Below is a small trained network, with its code and all its weights. Each question gives an input and a target symbol and asks what happens when units are switched off, that is, made to give their printed mean instead of their output.

import numpy as np


def w(rows, s, z=0):
    codes = np.array(rows[::2]) - 128.0
    scale = np.full(codes.shape[1], s)
    scale[-1] = z or s
    return codes * scale


def norm(h):
    return h / np.sqrt((h * h).mean(-1, keepdims=True) + 1e-5)


def f(y):
    return np.maximum(y, 0)


def softmax(a):
    e = np.exp(a - a.max(-1, keepdims=True))
    return e / e.sum(-1, keepdims=True)


def log_softmax(a):
    a = a - a.max(-1, keepdims=True)
    return a - np.log(np.exp(a).sum(-1, keepdims=True))


def net(x, mask):
    ids = ['ΦΩβηπτψ'.index(c) for c in x.split()]
    T = len(ids)
    res = E[ids] + P[:T]
    q, k, v = (norm(res) @ M[0].T for M in (Q, K, V))
    z = softmax(np.where(np.tri(T) > 0, q @ k.T / 3**0.5, -1e9)) @ v
    res = res + np.where(mask[0], z, O[0][:, -1]) @ O[0][:, :-1]
    y = f(norm(res) @ A[0][:, :-1].T + A[0][:, -1])
    res = res + np.where(mask[1:9], y, B[0][:, -1]) @ B[0][:, :-1]
    return log_softmax(norm(res)[-1] @ U[:, :-1].T + U[:, -1])


Q, K, V, O, A, B = {}, {}, {}, {}, {}, {}
E = w([
[226,50,72,196,137,155],'Φ',
[173,215,131,82,16,105],'Ω',
[250,124,97,87,53,165],'β',
[91,190,175,191,33,81],'η',
[174,255,10,151,192,127],'π',
[114,153,3,90,106,186],'τ',
[226,160,151,164,193,126],'ψ',
],0.0091)
P = w([
[85,174,122,149,86,11],'0',
[220,231,132,182,105,196],'1',
[110,47,136,97,121,46],'2',
[158,162,150,133,157,208],'3',
[76,55,149,29,145,29],'4',
[71,169,221,43,169,213],'5',
[69,56,133,21,166,2],'6',
[46,177,187,49,203,213],'7',
],0.0078)
Q[0] = w([
[143,209,83,158,203,176],'h1',
[130,79,73,41,52,44],'h1',
[170,112,167,150,148,254],'h1',
],0.0078)
K[0] = w([
[135,92,88,151,2,110],'h1',
[96,117,145,51,202,143],'h1',
[192,167,91,234,65,126],'h1',
],0.0099)
V[0] = w([
[255,168,118,139,161,74],'h1',
[136,143,220,127,185,105],'h1',
[163,208,40,132,178,139],'h1',
],0.0075)
O[0] = w([
[152,160,116,107,254,147,247],'h1',
[162,194,209,132,155,29,21],'h1',
[158,84,52,2,189,145,254],'h1',
],0.0085,0.0029)
A[0] = w([
[248,204,161,175,197,229,83],'n1',
[172,136,166,101,139,96,55],'n2',
[81,134,242,40,166,234,190],'n3',
[223,146,200,135,202,64,38],'n4',
[150,148,55,88,149,126,75],'n5',
[67,31,80,92,39,180,54],'n6',
[204,58,115,98,154,221,253],'n7',
[110,214,255,227,88,113,99],'n8',
],0.0095,0.0064)
B[0] = w([
[111,160,95,56,80,184,209],'n1',
[67,119,232,125,186,182,133],'n2',
[167,207,42,193,138,171,213],'n3',
[80,103,199,86,112,202,145],'n4',
[91,45,140,159,142,105,178],'n5',
[61,1,97,157,131,166,170],'n6',
[137,179,181,156,104,118,248],'n7',
[137,84,129,169,183,119,198],'n8',
],0.0093,0.011)
U = w([
[134,167,92,246,221,188,78],'Φ',
[176,178,103,132,77,2,59],'Ω',
[179,201,114,90,57,148,184],'β',
[149,147,232,209,81,21,254],'η',
[170,137,73,86,233,3,102],'π',
[109,27,69,119,113,91,165],'τ',
[55,117,214,91,247,136,105],'ψ',
],0.0093,0.0041)

Each question gives the input, a string of symbols that net reads in full, and the target symbol t.
The units are the heads (3 rows each of Q, K, V and O) and the neurons (one row each of A and B). Each row of codes is followed by its name. A weight is (code - 128) times the scale printed after its matrix; where a second scale follows, it is the last column's (O, A, B and U).
mask holds one flag per unit, heads first, then neurons. A switched-off unit (its flag False) gives its mean, the last column of its rows in O or B, instead of its output. The means were averaged over made-up inputs and are rounded, as every weight is.
A unit's drop is (log p(t) with every unit on - log p(t) with that unit switched off) / (log p(t) with every unit on - log p(t) with every unit switched off).
The circuit of an input: a set's keep is (log p(t) with only the set's units on - log p(t) with every unit switched off) / (log p(t) with every unit on - log p(t) with every unit switched off). Starting from all 9 units, units are removed one at a time, each time the one whose removal leaves the highest keep (on an exact tie, the one counted first), for as long as the keep stays at least 0.8.
circuit, biggest first: the units of the circuit, biggest drop first
most important unit: the unit with the biggest drop
top k neurons: the k neurons with the biggest drops, biggest first
drop when u is switched off: that unit's drop, to one decimal
input η η η τ η Ω Φ, target η: circuit, biggest first : (n1, n7, h1)
input η β η Φ η τ π, target τ: circuit, biggest first : (h1, n3)
input π Φ π η, target β: circuit, biggest first : (n1)
input η Φ η Φ η ψ η, target ψ: circuit, biggest first : (h1, n4, n7)
input Ω η τ η π π Φ, target π: circuit, biggest first : (h1, n6)
input τ η η η Φ τ π, target τ: circuit, biggest first : (h1, n5)
input π ψ ψ Ω Ω, target ψ: circuit, biggest first : (h1, n4)
input η η π η ψ Φ, target β: circuit, biggest first : (n1, h1)
input η Ω π, target π: top 2 neurons : (n3, n6)
input π ψ η η Ω, target η: top 3 neurons : (n1, n3, n2)
input Φ η τ η η η β, target η: top 2 neurons : (n1, n3)
input π τ Φ η η ψ π, target ψ: circuit, biggest first : (h1, n4, n3)
input η η η ψ ψ Φ β, target ψ: circuit, biggest first : (h1, n4)
input η τ π η Ω π β, target π: circuit, biggest first : (h1, n1)
input τ η Ω, target τ: most important unit : n6
input ψ η β τ η Ω η Φ, target β: top 2 neurons : (n1, n8)
input η ψ η β Φ, target η: top 2 neurons : (n7, n1)
input Ω Φ η ψ η τ η Ω, target Φ: top 2 neurons : (n3, n8)
input Ω Φ η η β, target η: top 2 neurons : (n1, n7)
input τ π η π η, target π: top 2 neurons : (n1, n6)
input β η Φ η Ω, target η: drop when n8 is switched off : 0.0
input η τ ψ, target ψ: drop when n4 is switched off : 0.2
